Each row was made from one path, in order. Every step used is in the known rows, and no mark comes twice. Write each row's path.
Each row is shifted at random along 5 fixed directions that mean nothing.
Known rows:
veso/nogamo/futiz/gonap: [  26 -166   -1  -77  -11   14   83    2    1   13  -17 -138   55  -47
  -59   44   46  -44 -102  -24   31   22  215  157  -56   93  -48   82
   36  -60  -46    4  -55 -116  -19  -69 -126 -180  -76  -99  120   59
   16 -142 -128  -72  179 -117  -85  135  -68   13 -115   47   66 -163
   62  120   31]
kepebor/fala/seted/kisum/veso/fefu/nogamo/migog/gonap/kiru: [-117 -270 -273 -335 -263  -73  164  141  -79 -149  419  647 -221  252
  -92    0    1   99   55   14 -172  503 -360 -303   40   88  187  247
    2  -32  118 -296  245 -245  272   96  195 -144  -52 -401 -187 -401
  166 -222  -16  215  186 -146 -287  -52  -71 -311 -113 -150  164 -239
  427   89  103]
kisum/kiru/fala/kepebor: [ 225  -75   -5   -9  161  -39   35 -160   92  -11 -166 -317   78    3
  -13  -43   81 -287 -227  -35  -69  -40  143   37  -44   37  -40   20
  -49 -239  -52   32  -40   40  -29 -115   58  -98    7   -4   75  171
  -41   53 -120  -43  -85  -70   98  -39   15  -61   21  118   90   58
 -144  272  -24]
gonap/kiru/kisum/kepebor/fala/seted: [   8   60   12    1 -111 -136   41  148 -116   52   33 -134  158  132
 -155  -55   35  -87  -63 -146  -42  187  125  -47  -25   23    5 -127
 -106  108    2   27  -59    6  133 -263   75 -179  -76  -70  -11   27
  157  -61   45   53   64 -228  -84  -36 -185  -90   60    4   15    3
  115   -9   47]
seted/kepebor/fala/kisum/kiru/futiz/gonap/kisu/migog/fefu/nogamo: [ 115   51 -124  141   17  -99   -9   72 -184  -14 -120    1   27  169
   18 -229   44 -224  -89   36 -138  -30   66   91   64  -41    5   66
  -33  -62  -19  -32   49  110  152   98   46  -81   -5  -54  -26 -106
  136    5 -159   23    7 -108  136  -57  103 -261  152 -245   96  171
  -73  267    8]
fefu/veso/nogamo/migog: [-241   90 -155 -123 -130  -39  141  242   79 -106  188  334 -113  172
 -112  -79 -110  109  142   30 -149  525 -262 -305  108   99  117  125
 -111  149   68  -69  248  129  274   12  389  179  -90 -138   43 -361
  190  -18  148  245  -29 -157 -232  -41  -87 -324    5    8   38   -9
  250    1 -180]
veso/migog/nogamo/gonap/kisu/kiru/futiz/kisum: [  48  174  -55  166  145  127   34   96  194  -33 -269 -198  -26   21
   -7 -156  101 -151 -148    9  -93  -13  147  102   64   54 -183   58
  -92  -27 -109  -44  -78  274  -24  -37  254   99  -98   42  319  116
   79   87   35   14 -133  -88   26   28   36 -100  183   62  -51  308
 -175  268 -132]
migog/kisu/gonap/kiru/futiz: [  45 -168 -125 -150  -94 -166 -116   29 -152   36  -35  100  102   62
 -172  -33   51 -155  -88 -198   -4  205   65  -55  126   86   74   76
 -144  170  -78  -73   59 -127   83 -244  219  -36   86 -184 -115 -155
  143 -133 -104   71  -57 -163 -146   86 -178    4   28   59   45  -63
  -19  -45   63]
seted/kepebor/fala/kiru/gonap/nogamo/futiz: [ -20    6 -321  -34 -172 -196  -49  120 -201   13  138  263   33  200
 -216 -120  193 -116   89   -3 -159  322   -5 -119  131   -3  135    1
  -87  142  -51  -16  177  -12  262  -51   98 -164   69 -231 -173 -282
  235 -212  -27  113   81 -271  -76  -37 -104 -209   66 -232  132  -14
  251  189   91]
migog/fefu/fala/kisum/nogamo/futiz/kisu/kiru/gonap: [  47 -102 -375  107 -243 -236 -178  125 -460  100  340  258  -67  211
 -112 -157   91 -153   56  -70  -75   57   20  -21   89 -117  215   52
  105  364  -47 -154  104 -154  236  149 -146 -192  130 -221 -273 -375
  262 -297 -112   -5  183 -284  -54  103 -115 -161   89 -538  158  -38
  380    5  375]
seted/kepebor/fala/kisum/veso: [  11   39   24  -76  -82 -157   24   33  -60  143  -44 -179  167   33
 -100  -73 -104 -182 -117 -196  -60  206  119   26  -66   86   12  -67
 -173  157  -42   99  -59   -4  112 -299   75  -54   -1   73   65   48
  123  -40    9  -17  -52 -213  -72   49 -263 -120   50  158  -65  -43
   43 -104  -24]
nogamo/kisu/migog/fefu/veso/gonap/kiru: [ -20  159 -375   84  153  209   37   49  211 -176   78  414 -373  235
   57 -175  125   20  105  389 -249   68 -361 -208  112   30  -16  318
    4 -216  -25 -213  279  300  102  480  199  176  -49  -99  156 -213
  -81  129   93  190 -173   -4   54 -141  334 -332   96 -242   56  228
   61  366 -147]
kiru/kisum/veso/gonap/nogamo/kisu: [  -8  -23  -95  -85   -5   34   35   29   13   11   12  162  -19   -3
  -99   42  -39  -26  -14   43  -51  155  -54   25   89   90  113  233
 -132    0  -21 -171   43  -92   16   84   46  -15   18  -82   99 -160
   17 -116  -44   -4  -32  -79  -38  106   -5  -49  -92  -79  -38  -72
  148   38   -6]
kisum/kepebor/fala/kiru/futiz/kisu/gonap: [  73 -151 -105  -30  -89 -112  -47   88 -225   87   57  -84   62  150
 -158  -15   45  -82 -172  -98  -29  -21   91   59  -86   58   88  119
  -40    9  -66 -163  -73 -166   78  -14 -162 -312  -83 -142    3  -61
   87 -154  -64 -138  101 -247 -103   74  -77  -35  -28  -47  107 -199
  153  -12  143]
migog/fefu/nogamo/kisu/gonap/kiru: [ 111  -35 -238  -33 -105 -191 -191   37 -231  -49   11  251  121  104
  -20  -98   39 -199  -77   24  -81  142  -24   43  194   -9  120  185
 -116  119 -110  -34  113  -74  120    8   93  111  148 -128 -144 -225
   56 -126 -187   54  -66  -54  128   42   -9 -101   84 -196   37   34
  -64   69   98]
gonap/kiru/fala/kisum/veso/kisu/migog: [   1  303   -4   97  -53 -268 -177  278 -197  161 -233 -254  360   29
 -156 -250 -107 -184 -122 -183  -63  154  211   65   77   68  -14 -109
 -275  475 -167  179  -95  217  127 -424  181  148  -34  144   29   44
  226  113   77   -8 -223 -301   24   35 -320 -172  206   67 -139  248
 -104 -217  -38]
fala/kisum/nogamo/gonap/kiru/futiz/kisu/migog/fefu: [ 172   53 -235  -22  -24  -64  -70   47  -55 -110 -116  169  -31  135
   26 -181   52 -264 -124  -42 -151  186  -28  -16  149    2   72  242
 -104  -49  -33 -119  139   57  143   38  304  148  140 -173  -40 -232
  117   16 -158   61  -98 -132   24  -50   53 -246   99 -146  115  181
  -25  218    3]
seted/kisum/kepebor/fala/kiru/futiz/gonap/nogamo: [ 139 -131  -53 -117   32  -59   23  -76   57  -16 -162 -191  123   30
  -57  -36  112 -318 -253  -97  -72  116  261  136   27  104  -38   72
 -141 -196  -68   35  -58  -65   47 -219   94  -99   14  -86  105  112
   67  -90 -191  -20    9  -64   38   47  -89  -77   28  134   37  -17
 -155  317  -43]
seted/kepebor/fala/kisum/kiru/gonap: [-127 -209 -101 -110  -30  105  206   46  110  -78  306  258 -288  201
  -79   65   61   64   22  -29  -83  148 -243 -218  -54   60   95  131
   62 -139   80 -342  138 -114  133  168  118 -168 -138 -221   70 -151
   97 -148   18  104  111  -77 -283   -1   49  -94  -37   39  168 -169
  316  175   32]
gonap/nogamo/migog/kisu: [  97  353   46  239  102  -10  -63  182 -203   -4 -334 -146  189  -57
  -32 -192   49    1  -48   98 -108 -265  115  202   16  -14 -113  -47
 -162   -2  -65   85 -106  207  -13   74 -116 -136  -70  139  -18   99
  -44  129   50 -100  -99  -33  254  -84  149  -11   63 -158  -31  302
 -175   55  -21]
migog/fefu/kepebor/fala/seted/kisum/veso: [  70   23  -25  -33  -90 -103   64  -54  -78   95   22  -34    2   70
   55 -108  -92 -120  -44  -69  -35  134   20   56  -61   -8   64  -35
  -13    8   15   10  -26  -15   81  -32  -13  -81   60    5    9  -45
   71  -34  -63  -28   62 -145   28   -1  -75 -154   10 -105   -1  -16
  111    1   22]
kisum/nogamo/kisu/kiru/futiz: [ 116 -137  -22  -20  192   -2   21 -129  116   32 -163  -88  -40   20
  -26  -21   63 -162 -167   91  -43  -54   54   56  123   59  -27  157
  -80 -141  -43  -71  -32   32 -107   56  116   66   37   -9  111   48
  -40   64 -107  -39 -188  -79   70   -1  116  -74   79   44    7   59
 -146  232  -88]
futiz/nogamo/migog/kisu/kiru/kisum/kepebor/fala: [  73 -212  -72  -57 -101 -121   41   -4 -161  -25   86   42   20  128
  -42   46   -1  -59 -214 -111  -92   47  -15   30  -76   54   73  135
   -2  -54   -4 -166  -81 -245   59   22  -60 -267  -60 -205 -112  -49
   95 -227  -61 -115  143 -163  -55  -14  -94  -28   23  -33   62 -199
  157   73  184]
migog/kisu/gonap/kiru/kisum/kepebor: [ 113 -262  102 -209  171  172  160 -208  315 -156 -191  -43  -78  -23
   48  153  -58 -152 -320  -93  -13   49  -77   15    4  171   -7  344
 -144 -453    2 -295  -45 -154 -136  -23  321   54  -41 -123  272  100
 -135  -24 -182  -37 -153   89  -94   62  109   85  -43  386  -13 -102
 -206  207 -115]
migog/nogamo/kisu/kiru/kisum/fala/kepebor: [  56  101 -227   44  -82 -120   -3  109  -56  -44   39   95   23  177
 -135 -139   13 -188  -58  -60 -155  309 -106 -153  105   13  157   82
 -173   85   -6 -177  100   67  242  -21  303   14   62 -141   -6 -260
  191  -83   22   66 -118 -269  -92  -46  -46 -262  132 -104   51  117
  168   84   64]
migog/fefu/nogamo/futiz/kisu/kiru/gonap: [  41    0 -218  114   29   32  -42   41   -9 -106   67  157 -179  189
   34 -131  111 -137  -46   68  -87   38  -69  -32  138  -28   59  208
    1   -6  -64 -192  131   85   94  239  178  125   33 -130   90 -204
   94  -72  -75   86  -18  -81   -8   34  152 -136  126 -156  123  116
   36  254   -6]
kisum/veso/nogamo/futiz/gonap/kiru/fala/seted/kepebor: [  35  -27  -36  -71  -68 -117  106   43  -63   37  -28 -109  109  129
 -187  -80   66  -87  -42  -47  -44  237  107  -14  -31  100   45  -34
 -123  -30  -34   17    3   31  127 -196   10 -218  -62  -94   95    3
  120 -100  -16   33   64 -294  -82   -3  -98 -191  -88   12   86  -58
  170  135  -43]
kepebor/fala/kisum/veso/fefu/nogamo: [ -78   77  -83   93   87   98  117   33   95   15   86   57 -136  116
   25 -135  -31  -45   59  232 -126   59  -71  -86  -33  -45  -23   70
   26 -107   93  -40   56  140  103  238  -17   33 -121   36  172  -54
   30   63   20   84   48  -78    2  -50  108 -353   31 -186  -24   66
  110  189  -93]
kepebor/fala/seted/kisum/nogamo: [ 126 -126  131  -47  115   51  190 -153   99   14  -21 -185  -61   -8
   92   47  -51  -75 -151  159    7 -198  116  204 -116    9   -8   62
   67 -406   63  -82 -154 -130  -84  174 -295 -243  -65   32   85  181
 -115   16 -125 -203  106   95  137  -35  193  -86  -81  -47   29  -95
   37  248   -1]
kisum/nogamo/gonap/kisu/kiru/fala/seted/kepebor: [ -77   38 -119  -55 -106  -32  164  175  -91  -54  188  282 -109  306
 -208  -44   51  155   73   99 -104  241 -259 -167    8   70  197  105
 -111 -142   77 -296  112  -10  218  177    5 -261 -112 -179   28 -257
  119 -104  102   51   34 -227 -159 -116  153 -256  -85 -155  143  -83
  395  112   -8]
fala/kisum/kiru/futiz/nogamo/gonap/kisu/migog/fefu: [ 162  -31  256   28   93  -38   39   77 -191   70 -382 -292  288 -108
   14  -68  -18 -126 -270 -193   12 -135  291  315  -13   51 -153   19
  -87  -44  -32   80 -217  -12 -109 -226  -35 -116  -92   49   50  213
   48   43 -230 -117   35 -130   96   42  -53   33  -38   48   28   86
 -250   65    1]
migog/kisu/kiru/kisum/nogamo: [-168  -60   31  120  111  225  183   89   69  -37  152  203 -293  115
  -39   12   -7  182   53  158  -69 -141 -233 -127    4   -3    2  139
    9 -142  158 -324  -28   38   11  385  -10  -62 -200  -21  123  -47
    6    2   96    5  -28   -7 -123  -41  222 -147  -11 -146   -2   20
  204  107  -13]
gonap/kiru/kisum/nogamo/futiz/kisu/migog/fefu/kepebor: [ 158 -365  194 -154  -65 -151   63  -58 -255   35 -254 -136  302  -81
   -9   70 -132 -154 -310 -278   67   55  169  218    9   67  -14  147
  -39  -54  -20   22 -186 -274 -106 -271   45 -145  -43 -131  -64   33
   82 -136 -358  -97  134 -120   62  128 -189   68  -99   38    4 -183
 -189    2  105]
futiz/gonap/nogamo/migog/kisu/kiru/kisum/veso/kepebor/fala/seted: [  77 -119  -66 -204 -123 -104  137  118   -4 -103  132   38   28  196
 -148   23  -52 -105 -208 -144  -80  333   25  -50  -15  163  128  204
 -167  -99    6 -214    9 -188  179 -148  170 -222  -55 -263   37 -149
  133 -177  -27   19   77 -210 -206   13 -108 -148  -68  112   69 -183
  224   79   17]
kisu/gonap/nogamo/migog/fefu/kepebor/fala: [  80 -103   46 -156   25  -39  153  -14    7 -163 -136    5  120  129
   78    7  -44  -74 -271  -47 -101  187  -22  116  -39  147   -6  198
  -75 -357  -14  -74    3 -144   57  -13  111  -92 -120 -196   33  -30
   38 -115 -175   20  163  -50  -20  -74   54  -80  -14  206  102 -149
 -124  247  -83]
fala/kisum/kiru/futiz/nogamo: [ -77 -294  406  -17  195  202  304   19   83   93 -161 -405   42  -98
 -105  104   11   78 -180  -91   58 -191  224   91 -163  122 -279  -53
   15 -209  109   32 -288   -6 -190 -149 -124 -275 -372   94  280  402
  -18   44  -43  -41  127  -58 -123   80  -60    8 -181  233   14 -123
  -84  129 -107]
fefu/veso/gonap/kiru/kisum/nogamo/futiz/kisu: [-133  -37    5   11 -133  -92    9  219 -218  203  -55 -132  205    6
 -261  -55  -34   -7  -36 -156   -8  152  165   38   -1   87  -50   -8
 -148  381  -64   79 -131   14   48 -248   14 -129 -169   43  130    4
  190  -88   44   11   27 -295 -110  192 -329 -104  -31  -81  -98  -50
  110 -167   39]
veso/nogamo/futiz/kisum: [ 223 -171  -82  -73   68   54   63 -250  248  -44 -123 -176  -42 -105
   78   59   16 -267 -203   38   -6   29  211  182  -14   28  -68  174
   77 -225  -86   -2  -75  -92 -120  -23   16  -10  107  -59  172   89
  -57  -76 -177 -130   37   30   87  107   -3  -35  -11   27  -35  -36
  -68  281   13]
kisum/fala/kiru/futiz: [  76 -194  -27 -125   47 -113   47  -72  -18   94  -54 -152   56    1
 -112  -49   88 -192 -118  -80  -51  122  137  -54   10   37  -40  -67
  -31    8   -4   57   -8  -25    3 -221  105 -103   12  -75  -40   48
  103    5  -67   53  -13 -204  -79  -10 -139 -120   20   55   85   -4
  -24  125   24]
seted/kepebor/fala/kiru/futiz/nogamo/migog: [ 129  -36  -89    1  131   53  168  -52  144 -146 -125  -67 -136  116
   28  -81  148 -125 -141  142 -196   34   -4  -13  -34   44  -96  127
   26 -364  -22  -21   49  144   16  125   85 -126  -90 -111   93   49
    4   43  -13    8   32  -59   94 -148  169 -192   38   24  187   80
  -14  490 -128]
veso/kepebor/fala/kisum/kiru/futiz/kisu: [  44  183  -36  299  242  205   74   63  157   89 -254 -358  -59   75
 -105 -152  186  -52  -82  162 -132 -290   95   28 -152    2 -239  -37
  -23 -123  -67  -21 -165  329  -77  144  -55 -184 -258  152  359  290
  -44  219  169  -68 -119 -174   85  -71  115 -190  107  -71  -47  254
  -60  261 -100]
nogamo/migog/kisu/gonap/kiru/futiz/kisum/kepebor: [ -28   67 -183    0  192  335  227  -13  418 -204 -123  167 -394  191
    2  -79  116    9  -83  167 -226   92 -321 -223    4  136  -60  335
 -100 -495   62 -372  138  238   34  327  424   52 -150 -149  371  -68
  -90  138   80   99 -208  -64 -168 -124  314 -233   81  132   80  163
    7  393 -216]
kisum/kepebor/fala/kiru/gonap/kisu: [ -28   56 -192 -154   16   54   71   91  200 -143   23  212 -108  210
 -146  -52   94 -105  -93   31 -173  330 -213 -221   78  117  112  236
 -257 -166  -10 -247  205   56  184   33  428   63  -30 -158  158 -180
   65   31   68  163 -196  -92 -183  -59   84 -220   81  156   61   55
   47  203 -131]
fefu/nogamo/futiz/kisum/kepebor/fala/kiru: [-129  294 -349  351 -159 -147  -65  348 -340  155  200   87    2  256
 -220 -321  230  -14  204  154 -253   48  -15 -179  -16 -170  -53 -277
   23  380   -7  115   60  314  319  108 -117 -235 -142   15 -103 -128
  254  -13  216  104   71 -393   42 -132 -105 -390  258 -534   44  256
  305  101  168]
fefu/fala/kiru/futiz/gonap/nogamo/migog: [ -28   -2  209   15   75    1  171  215 -180   44 -224 -296  218  -50
 -101  -75   70   46 -158  -73  -82  -52  256  195  -85  121 -233  -98
  -41  -60  -15  174 -171   84  -45 -215 -136 -292 -303   37   76  233
   99    0  -32    7  184 -141   22    8  -95   -2  -68   75  103   35
 -107  173  -54]
kisu/migog/fefu/nogamo/futiz/kisum: [ 166 -245 -113  -55 -173 -133   -4  -78 -211   24   50   66    2   -7
   59   -5  -50 -159 -109 -118   -1   77  127  147   13  -48   48  121
  168   35  -16  -23  -37 -223    9  -16  -97 -159  123 -175 -163 -171
  129 -215 -245 -100  235  -83   42  112 -119  -34  -19 -262   68 -130
  114   62  226]
migog/gonap/kisu/kiru: [-122 -288 -131 -288 -113   70  127  126   43 -168  318  588 -243  229
 -137  128  -20  229  -51   27  -81  269 -435 -249   65  156  171  363
 -105 -134  101 -457  141 -256  121  194  206  -70  -87 -281  -41 -305
   34 -137   58  101  -63  -25 -324  -24  103 -139  -99   57   49 -251
  250  -38   42]
seted/kepebor/fala/kisum/veso/gonap/kiru/futiz/nogamo/kisu: [-114  165   88  212  -45  -52   58  326 -314  255 -182 -256  283   28
 -307 -136   77  101   12  -42  -62  -31  196  130 -118   65 -159 -190
 -138  319  -78  114 -219  153   51 -157 -257 -365 -314  120  171  161
  172  -53  142  -64  115 -438  -14   64 -209 -112  -30 -140  -56   47
  166  -67   37]
nogamo/migog/fefu/veso/gonap/kiru/kisum/kepebor/fala/seted: [ 152  -87   93 -138   -9 -112  139   -4  -18  -10  -97 -240  169   40
   -1  -13  -46 -212 -238 -165  -30  198  208  105  -49   97  -46   23
  -57 -111  -32   43  -64  -84   24 -283   99 -149  -53 -114   63   88
   73  -68 -148   25  130 -178  -14   16 -149  -43  -21  135   61  -60
  -46  147  -24]
kepebor/fala/seted/kisum/nogamo/kisu: [  78   51 -309   -2 -128  -83   25   11 -104    4  234  325 -185  184
  -47  -64   13    0   83  256 -134   83 -207  -30   20  -62  245  173
   29  -79   32 -249  111 -107  154  413 -181 -208  114 -134 -121 -323
   23  -91   22 -109   42  -99   86  -76  192 -259    5 -455   77  -46
  418  125  162]
seted/kepebor/fala/kiru/kisum/veso/fefu/nogamo: [ 100 -172   38  106  107   12   83 -149  -69   93   -1 -123  -15  -20
   78  -32    0 -143  -63  165  -27 -187  116  133  -92 -119  -48   14
  149 -151   31   28 -118  -41  -75  168 -310 -169  -72   48   70  130
  -20  -49 -166 -101  169  -48  208   18   71 -139  -51 -267   -7  -46
   20  248   54]
kisu/kiru/fala/kisum: [ 121  -60  -79   72   16   12   19  -15  -61   23  131  -50  -87   73
  -21  -20   37  -92  -97    0  -63  -68   41   30 -108  -33  -30    1
  148  -43  -33 -123  -73  -66   -1   72 -198 -223  -38  -34  -21    3
   69 -101    5  -83  132  -85   16   -3   -6  -45   22 -134   68  -17
  186  124  169]
kisu/migog/fefu/nogamo/gonap/kiru: [ -71 -130  112  -41   35   60  127  164 -172  -63  -42  138   67   38
  -12    9   33  139  -76   36  -55  -13  -49   66   15   77 -117  116
    5 -107   22  -30  -31  -38  -25   44  -79 -118 -246  -82   11   31
   16  -64 -113   75  160  -21    3   -3   51  -11 -103  -22   95  -71
  -41  138  -22]
veso/nogamo/kisu/gonap/kiru/futiz/kisum/fala: [ -76  -19 -131 -108   72  109  168    9  281  -59  -63   19 -104  143
  -85  -55   25  -54 -141   66 -151  300  -99  -95   10  188  -18  217
 -146 -177   -6 -200   36   73   71   28  293   69 -133 -121  303  -43
   78  -11   67   85  -84 -203 -236  -15   14 -300   41  166    9   10
   77  203 -124]

Which path is each row?
[  64  140    7   23   45   -4  131   94   90   25  -95 -297  107  139
 -113  -84   21 -126 -149   13  -77  116  220   97  -69  126  -51   31
 -149 -178  -45    7  -96   93   99 -123   -6 -211 -144  -32  249  108
   40  -12   12  -38   47 -233  -66  -19  -17 -191    0  104    3   -7
   63  173 -115] | kisu/gonap/nogamo/futiz/kisum/veso/kepebor/fala/seted
[  66 -199 -271 -165  -80 -113   76   45  -83  -36  128  301  -97  237
 -168  -72   82 -103  -32   10 -176  390 -157 -231   62   55  123  177
  -31  -43   31 -158  181  -79  206   41  202 -160   15 -311 -131 -335
  203 -110  -44  137   68 -307 -146  -90  -49 -331  -24 -177  135 -103
  253  217   27] | gonap/nogamo/kisu/migog/fefu/veso/kepebor/fala/kiru/futiz
[-153  -74  169 -116    4  180  263  206  -21   20 -112   91  -23  -10
 -123   10  -59  220  -47  -62  -51  119  -96   -1  -83  156  -75  151
 -104  -99  108 -193  -66  -40  -12   14   64 -226 -292  -72  195  -13
   66   -4   26   48  110 -179 -248   62   -8  -98 -187   70   17  -91
  114  -33  -82] | kiru/futiz/kisum/veso/fefu/nogamo/migog/gonap/kisu
[ 168  104    4 -160   24 -140   47   31  133  -98 -185 -175  159   68
   49  -86 -178 -251 -325  -57  -44  240  122  217   58  189  115  248
 -269 -155 -140 -137   -9  -55   90 -129  245  106   50  -55  213  -60
   35  -25 -124 -100 -118  -59   -2   62   36 -109   79  307   10    3
 -115  101 -152] | kepebor/fala/seted/kisum/veso/migog/nogamo/kisu/gonap
[  69 -170  -22 -118 -128 -168   56  197 -244   21   -7  -76  223   90
 -265  -28   43  -43 -188 -198  -45  218  113   -2  -64  123   57   33
 -102   54  -28  -93  -70 -164  139 -266    1 -370 -151 -218  -70  -63
  204 -181  -62  -44  152 -347 -174   40 -217  -98  -99   25  111 -154
  171   23  148] | veso/migog/nogamo/futiz/gonap/kisu/kiru/fala/kepebor
[ -66  -62  123 -134  -11  -72  101  175 -137   74 -158  -83  221  -13
 -179  -16  -93   70 -122  -82  -17  130  139  129   11  196  -35  103
 -184    3  -26   15  -98  -72   21 -190    3 -202 -180  -38   78   -5
   71  -68  -63  -40   42 -176 -115   92 -106  -47 -113  123  -26 -134
  -25  -65  -73] | fefu/veso/migog/kisu/gonap/nogamo/futiz
[ 294 -321  -26 -282  -53 -186   49  -72  -91 -113  -67  -67  187   67
    3   35  -20 -286 -423 -130  -71  157  110  148  -54   98   23  223
  -69 -245  -78  -43  -35 -290   31 -199   53 -194   26 -200  -85    1
   41 -109 -262  -70   79  -50   63    9  -73  -60  -21  139  101 -188
 -150  206   93] | futiz/gonap/kisu/migog/fefu/kepebor/fala/kiru
[ 149  409  127  387  420  255  114   36  245   -9 -524 -617   93   -4
   35 -202  136 -218 -262  177 -164 -331  246  268  -66   54 -303   23
 -175 -378 -120   47 -224  493 -115   92    7  -32 -249  285  542  440
 -123  260   49 -120 -227  -82  255  -82  291 -112  167  134  -23  429
 -343  453 -245] | futiz/nogamo/gonap/kisu/kiru/kisum/fala/kepebor
[ 347 -160   50 -119   71 -125    5  -74 -118  -56 -273 -290  258  -35
  -48   10   19 -276 -378 -156  -41   -5  204  208  -55  128  -16  153
  -95 -242 -141  -32 -103 -165  -54 -223  -49 -276   -6 -122  -27  110
  -10  -77 -226 -145   41 -123  113   28  -31   83  -76  177  137  -78
 -147  195   75] | nogamo/kisu/migog/gonap/kiru/fala/kepebor
[-178  203   -3  131   20   43  158  319  -54   49   16   -2   -1  135
  -72 -173  -70   81   34   30 -112  165  -44  -24  -22   62  -74   -4
  -62  182    2  -73   26  207  167   64   89    5 -260   21  214  -83
  204   19  118  116   75 -285 -136    7  -38 -251   67  -76   -2  122
  149   37 -109] | kepebor/fala/kiru/kisum/nogamo/kisu/migog/fefu/veso/gonap
[ -26   67 -204  178    7  103    7   92  -77  -67   -2  221 -173  166
   10 -119   87  -44   31   61 -156    2 -182 -106   81  -52   41  189
    1  -62   25 -211   93  143   95  273  150   21  -63 -122   79 -178
   62  -33  -50   70  -23 -110   28  -35  126 -154   92 -280   79  148
  102  215   28] | futiz/kisu/migog/fefu/nogamo/gonap/kiru/kisum/kepebor
[  94  -91 -405   26 -235 -121 -165  102 -407  -35  230  536 -174  216
  -28 -122  138   16  119    0 -122   88 -213 -121   84 -114  207  191
  147  147   19 -220  194 -125  180  284  -75 -157  149 -342 -378 -450
  163 -192  -95   22  174 -219  -28  -64   26 -156  -31 -572  213  -38
  364   37  299] | nogamo/gonap/kiru/futiz/kisu/migog/fefu
[ -52   51 -115   -3 -127 -249 -145   68 -169  159  -23 -114  231   54
  -92 -128  -92 -234  -96 -213  -39  264  147   29   94   63   72  -41
 -169  427 -137   77  -37   16  126 -326  179  126   51   12    6  -69
  233 -123  -14   55  -81 -252  -68  132 -353 -114  159    2  -96   48
    0 -173   77] | fefu/veso/kisu/gonap/kiru/kisum/fala
[  70  135    5  228   39 -172 -119  103 -187  147 -144 -371  231   17
   19 -199    8 -319 -121 -218  -23  -94  333  173   32  -39  -73 -160
  -39  303 -152  167  -75  155   96 -241   43   13  -21   81   49  118
  165  -14 -145   -3    4 -215  100   92 -196   -5  204  -27   15  198
 -164   57   32] | kisu/migog/fefu/veso/kepebor/fala/kisum/kiru/gonap
[ -22  -35   58  -32  167   57  138   39  159  -61  -81   52  -56   82
   48  -65  -82   20 -153  179  -83   45 -145  -17   67   90  -54  202
 -112 -125   18  -87  -28  116  -35  141  173  211 -131   57  202   45
  -44  153    1   35 -197  -67   36  -57  138 -260   49   60  -87   94
 -130  142 -187] | kisum/nogamo/migog/fefu/veso/kisu/kiru
[ 244  -19 -190   46   36  -56  -32  -20  -90    5  -56 -176   19   68
  -47 -133   23 -317 -203   -5 -136    5  199  124  -51   50  -50  143
   26  -48 -154  -27  -26    9   49  -17 -105 -231    3  -52   40  -32
   80  -85  -87  -73   70 -136  105   68  -44 -159   30 -134   84   46
   71  236   97] | fefu/veso/nogamo/futiz/kisu/migog/gonap/kiru/fala/kisum
[ 188   59  135  242  106   -9   -8   22 -337   92 -270 -319  206 -137
  122 -153  136 -125 -132   -8  -56 -393  333  350 -122 -100 -228 -164
  147  -54  -29  212 -220   60 -120    5 -423 -270 -109   77 -101  307
   -9    1 -209 -144  266 -144  299  -34    8   35  -35 -283  121  181
 -129  229  168] | futiz/gonap/kiru/fala/kisum/nogamo/migog/fefu
[-183  237 -189  187  -68   70   30  257 -132  -88   95  426 -179  182
   25 -210  107  120  214   71 -191  153 -268 -195  119  -90   32   19
   12  115  106 -139  182  230  219  260  217  147  -71 -138  -83 -261
  177   -5   60  198   49 -188  -90 -149   97 -264  104 -334  126  252
  209  129    3] | kisu/gonap/kiru/kisum/nogamo/migog/fefu
[ -46  115 -201  190   31   84  125  207 -165    9  112  166 -208  197
    1 -212  100   42   70  207 -187  -15  -98  -12  -24  -40  -37   97
  111  -17   17 -153   98  164  145  392 -138 -184 -178 -100   80 -188
  133  -50   22   61  203 -239  -21  -45  158 -288   36 -383  170   98
  291  271   23] | kepebor/fala/kiru/futiz/kisum/veso/kisu/migog/fefu/nogamo/gonap
[ 135 -104   91  -59   58  -73   82  -22  -55   -6 -216 -176  193  -52
    6  -22  -44 -210 -261 -126  -40   69  142  153    7   48  -13   73
  -90 -118  -31  -46 -114  -91  -31 -176  118  -41  -42  -64   88   87
   64  -59 -221  -56   14 -137   45   48  -76  -43   16   61    6   36
 -142  159   30] | veso/kisu/gonap/nogamo/migog/fefu/fala/kiru/kisum/kepebor
[  82   -7 -178 -113   58  -14    2   19  113 -107  -26  110    7  151
  -57  -38   35 -187 -212  116 -168  151  -64   10   82  130   30  296
 -196 -196  -92 -150   66  -21   84   54  160   55  -19  -86  120  -57
  -30  -22  -62   15 -160  -18   21  -20   93 -181   93  101   18    5
  -55  236  -59] | kepebor/fala/kisum/nogamo/kisu/gonap/kiru
[  95  -67 -157 -139   41   37  208  -96  223 -163   80  170 -234  123
   84   11  -10  -57  -69  222 -154  118 -167  -47  -26   37  117  246
   61 -447   57 -215  106  -69   72  287   47 -115   -5 -204   23 -130
  -67    4  -69  -62   46   24   44 -144  231 -236  -25  -75  131  -54
  185  383  -49] | veso/kepebor/fala/seted/kisum/nogamo/migog
[ 105   35   39   14  353  212  147  -56  322 -144 -332 -145  -74  -14
   28  -57  123  -87 -210  223 -118 -145   80  140   69  142 -171  250
 -124 -467  -68  -99  -33  169 -145  148  160   17 -135   -7  309  190
 -147  142  -73  -29 -163   53   88  -55  315  -70   36  191   24  179
 -278  468 -241] | veso/migog/kisu/kiru/gonap/nogamo/futiz
[ 116  220   31  171  188  -37  -84   69   12  111 -345 -452  259   -5
  -67 -192   67 -319 -239   34  -77 -128  401  273   45   71 -152  -17
 -250   -5 -168  158 -189  221   -4 -183  -37   18  -83  183  268  282
   32   81  -59  -90 -152 -137  171   55  -43 -135  140   81 -115  229
 -284  199 -142] | kepebor/fala/kiru/futiz/kisum/veso/kisu/gonap/nogamo
[  -8  169 -218  252  -73 -125 -113  208 -215   91   48  -51   38  212
 -150 -196  134 -146  -19  -16 -107  -31  101   49   48  -46   48  -26
  -73  255 -133  -75  -13  130  187   55  -47 -118  -47  -19   55  -91
  203 -112   40  -47   -5 -289   19   34  -37 -140  203 -222   57  136
  161  112  104] | seted/kepebor/fala/kisum/nogamo/futiz/kisu/kiru/gonap
